Below is a small trained network, with its code and all its weights. Each question gives an input and a target symbol and asks what happens when units are switched off, that is, made to give their printed mean instead of their output.

import numpy as np


def w(rows, s, z=0):
    codes = np.array(rows[::2]) - 128.0
    scale = np.full(codes.shape[1], s)
    scale[-1] = z or s
    return codes * scale


def norm(h):
    return h / np.sqrt((h * h).mean(-1, keepdims=True) + 1e-5)


def f(y):
    return y / 2 * (1 + np.tanh(0.7978845608 * (y + 0.044715 * y**3)))


def softmax(a):
    e = np.exp(a - a.max(-1, keepdims=True))
    return e / e.sum(-1, keepdims=True)


def log_softmax(a):
    a = a - a.max(-1, keepdims=True)
    return a - np.log(np.exp(a).sum(-1, keepdims=True))


def net(x, mask):
    ids = ['βγδεζηθλξστφψ'.index(c) for c in x.split()]
    T = len(ids)
    res = E[ids] + P[:T]
    u = 0
    for l in range(3):
        q, k, v = (norm(res) @ M[l].T for M in (Q, K, V))
        z = softmax(np.where(np.tri(T) > 0, q @ k.T / 2**0.5, -1e9)) @ v
        res = res + np.where(mask[u], z, O[l][:, -1]) @ O[l][:, :-1]
        u += 1
        y = f(norm(res) @ A[l][:, :-1].T + A[l][:, -1])
        res = res + np.where(mask[u : u + 4], y, B[l][:, -1]) @ B[l][:, :-1]
        u += 4
    return log_softmax(norm(res)[-1] @ U[:, :-1].T + U[:, -1])


Q, K, V, O, A, B = {}, {}, {}, {}, {}, {}
E = w([
[194,71,63],'β',
[153,190,189],'γ',
[52,97,77],'δ',
[67,129,38],'ε',
[119,252,108],'ζ',
[82,86,103],'η',
[176,189,140],'θ',
[100,157,50],'λ',
[179,254,85],'ξ',
[67,95,69],'σ',
[193,126,205],'τ',
[97,129,179],'φ',
[95,162,44],'ψ',
],0.007)
P = w([
[147,91,168],'0',
[10,175,255],'1',
[58,165,174],'2',
[89,156,154],'3',
[105,147,138],'4',
[88,127,117],'5',
[104,96,148],'6',
[117,117,149],'7',
[123,103,145],'8',
[128,118,143],'9',
[134,111,157],'10',
],0.0063)
Q[0] = w([
[207,134,254],'L0H1',
[66,59,130],'L0H1',
],0.0073)
K[0] = w([
[54,253,140],'L0H1',
[201,121,54],'L0H1',
],0.0073)
V[0] = w([
[155,23,192],'L0H1',
[3,128,248],'L0H1',
],0.006)
O[0] = w([
[217,183,73,107],'L0H1',
[95,255,110,252],'L0H1',
],0.0067,0.0031)
A[0] = w([
[2,193,140,150],'L0N1',
[176,52,58,74],'L0N2',
[148,50,229,171],'L0N3',
[244,33,40,5],'L0N4',
],0.0073,0.003)
B[0] = w([
[196,149,181,253],'L0N1',
[63,89,72,136],'L0N2',
[129,120,249,139],'L0N3',
[211,19,1,144],'L0N4',
],0.0096,0.0071)
Q[1] = w([
[13,160,102],'L1H1',
[98,8,57],'L1H1',
],0.011)
K[1] = w([
[160,27,173],'L1H1',
[60,251,194],'L1H1',
],0.012)
V[1] = w([
[248,154,182],'L1H1',
[152,190,45],'L1H1',
],0.011)
O[1] = w([
[255,35,43,254],'L1H1',
[145,190,46,150],'L1H1',
],0.0079,0.0026)
A[1] = w([
[172,162,203,118],'L1N1',
[198,96,165,5],'L1N2',
[254,84,134,182],'L1N3',
[58,206,143,166],'L1N4',
],0.0078,0.0024)
B[1] = w([
[130,88,206,183],'L1N1',
[77,215,60,143],'L1N2',
[2,44,165,253],'L1N3',
[236,93,173,192],'L1N4',
],0.0062,0.0049)
Q[2] = w([
[25,204,252],'L2H1',
[134,213,121],'L2H1',
],0.0049)
K[2] = w([
[150,243,252],'L2H1',
[49,101,173],'L2H1',
],0.004)
V[2] = w([
[255,85,105],'L2H1',
[86,184,61],'L2H1',
],0.018)
O[2] = w([
[44,251,17,251],'L2H1',
[239,158,142,4],'L2H1',
],0.012,0.0045)
A[2] = w([
[127,235,97,100],'L2N1',
[58,154,107,38],'L2N2',
[254,145,154,231],'L2N3',
[130,210,158,248],'L2N4',
],0.022,0.0018)
B[2] = w([
[124,173,223,254],'L2N1',
[135,104,50,227],'L2N2',
[174,100,3,231],'L2N3',
[136,105,200,216],'L2N4',
],0.022,0.0089)
U = w([
[130,108,79,252],'β',
[107,79,206,73],'γ',
[67,139,76,48],'δ',
[82,192,106,93],'ε',
[133,221,201,79],'ζ',
[36,60,113,133],'η',
[85,210,145,100],'θ',
[249,106,51,145],'λ',
[252,210,178,146],'ξ',
[82,106,74,158],'σ',
[211,43,188,129],'τ',
[102,58,227,149],'φ',
[90,177,83,102],'ψ',
],0.013,0.0027)

Each question gives the input, a string of symbols that net reads in full, and the target symbol t.
The units are the heads (2 rows each of Q, K, V and O) and the neurons (one row each of A and B). Each row of codes is followed by its name. A weight is (code - 128) times the scale printed after its matrix; where a second scale follows, it is the last column's (O, A, B and U).
mask holds one flag per unit, layer by layer, with each layer's heads first. A switched-off unit (its flag False) gives its mean, the last column of its rows in O or B, instead of its output. The means were averaged over made-up inputs and are rounded, as every weight is.
A unit's drop is (log p(t) with every unit on - log p(t) with that unit switched off) / (log p(t) with every unit on - log p(t) with every unit switched off).
The circuit of an input: a set's keep is (log p(t) with only the set's units on - log p(t) with every unit switched off) / (log p(t) with every unit on - log p(t) with every unit switched off). Starting from the 12 units with the biggest drops (on a tie, the unit counted first), units are removed one at a time, each time the one whose removal leaves the highest keep (on an exact tie, the one counted first), for as long as the keep stays at least 0.8.
circuit, biggest first: the units of the circuit, biggest drop first
most important unit: the unit with the biggest drop
k most important neurons: the k neurons with the biggest drops, biggest first
k most important neurons of layer l: the k neurons of layer l with the biggest drops, biggest first
drop when u is switched off: that unit's drop, to one decimal
input ε ε ψ, target τ: circuit, biggest first	(L0H1, L1H1, L2H1, L0N1)
input η ψ θ γ θ σ ξ, target ξ: 4 most important neurons	(L0N1, L2N1, L1N3, L2N3)
input ψ θ τ σ δ γ η λ σ ξ, target φ: 3 most important neurons of layer 0	(L0N4, L0N1, L0N3)
input φ η ε ψ, target ζ: circuit, biggest first	(L2N1)
input σ η ψ ψ, target λ: 3 most important neurons	(L0N1, L2N3, L0N2)
input σ γ ξ, target λ: circuit, biggest first	(L2H1, L0H1, L2N3)
input η φ ε, target ξ: circuit, biggest first	(L0H1, L0N1, L2H1, L1H1)
input ψ λ ξ ζ ε φ φ ε σ, target φ: circuit, biggest first	(L2H1, L0N4)
input η δ φ σ λ φ τ σ, target ξ: circuit, biggest first	(L0H1, L2N1)
input ξ ξ τ η ε η γ, target η: 3 most important neurons of layer 0	(L0N3, L0N4, L0N1)
input η γ φ σ δ η ξ δ, target ξ: circuit, biggest first	(L0H1, L0N1, L2N1)
input φ σ σ ψ λ ζ, target ζ: 2 most important neurons	(L2N1, L0N2)
input ψ η φ φ σ ζ λ ζ, target φ: circuit, biggest first	(L0H1, L2H1)
input φ ξ σ λ η σ σ δ ζ ζ γ, target ζ: 2 most important neurons	(L0N3, L2N1)
input η γ φ ξ δ δ φ, target ξ: most important neuron	(L1N3)
input σ ψ ξ λ σ δ ζ, target λ: 3 most important neurons	(L0N1, L2N3, L0N2)
input σ σ λ τ φ, target λ: 2 most important neurons	(L0N1, L2N3)
input λ ζ δ η β σ σ φ η η, target η: 2 most important neurons	(L2N3, L0N3)
input η ψ λ φ σ τ η, target ξ: 2 most important neurons of layer 0	(L0N1, L0N3)
input ψ η η ψ ψ φ ζ ε, target φ: 2 most important neurons of layer 0	(L0N4, L0N1)
input σ ψ η, target λ: most important unit	L1H1
input σ σ ε, target λ: 2 most important neurons of layer 0	(L0N1, L0N2)
input ψ η λ ζ σ, target φ: 2 most important neurons of layer 0	(L0N1, L0N4)
input η ψ η, target ξ: drop when L1H1 is switched off	0.3
input φ η σ δ τ θ, target ζ: drop when L2N1 is switched off	0.2
input ε σ η γ ε γ, target τ: drop when L0N1 is switched off	0.3
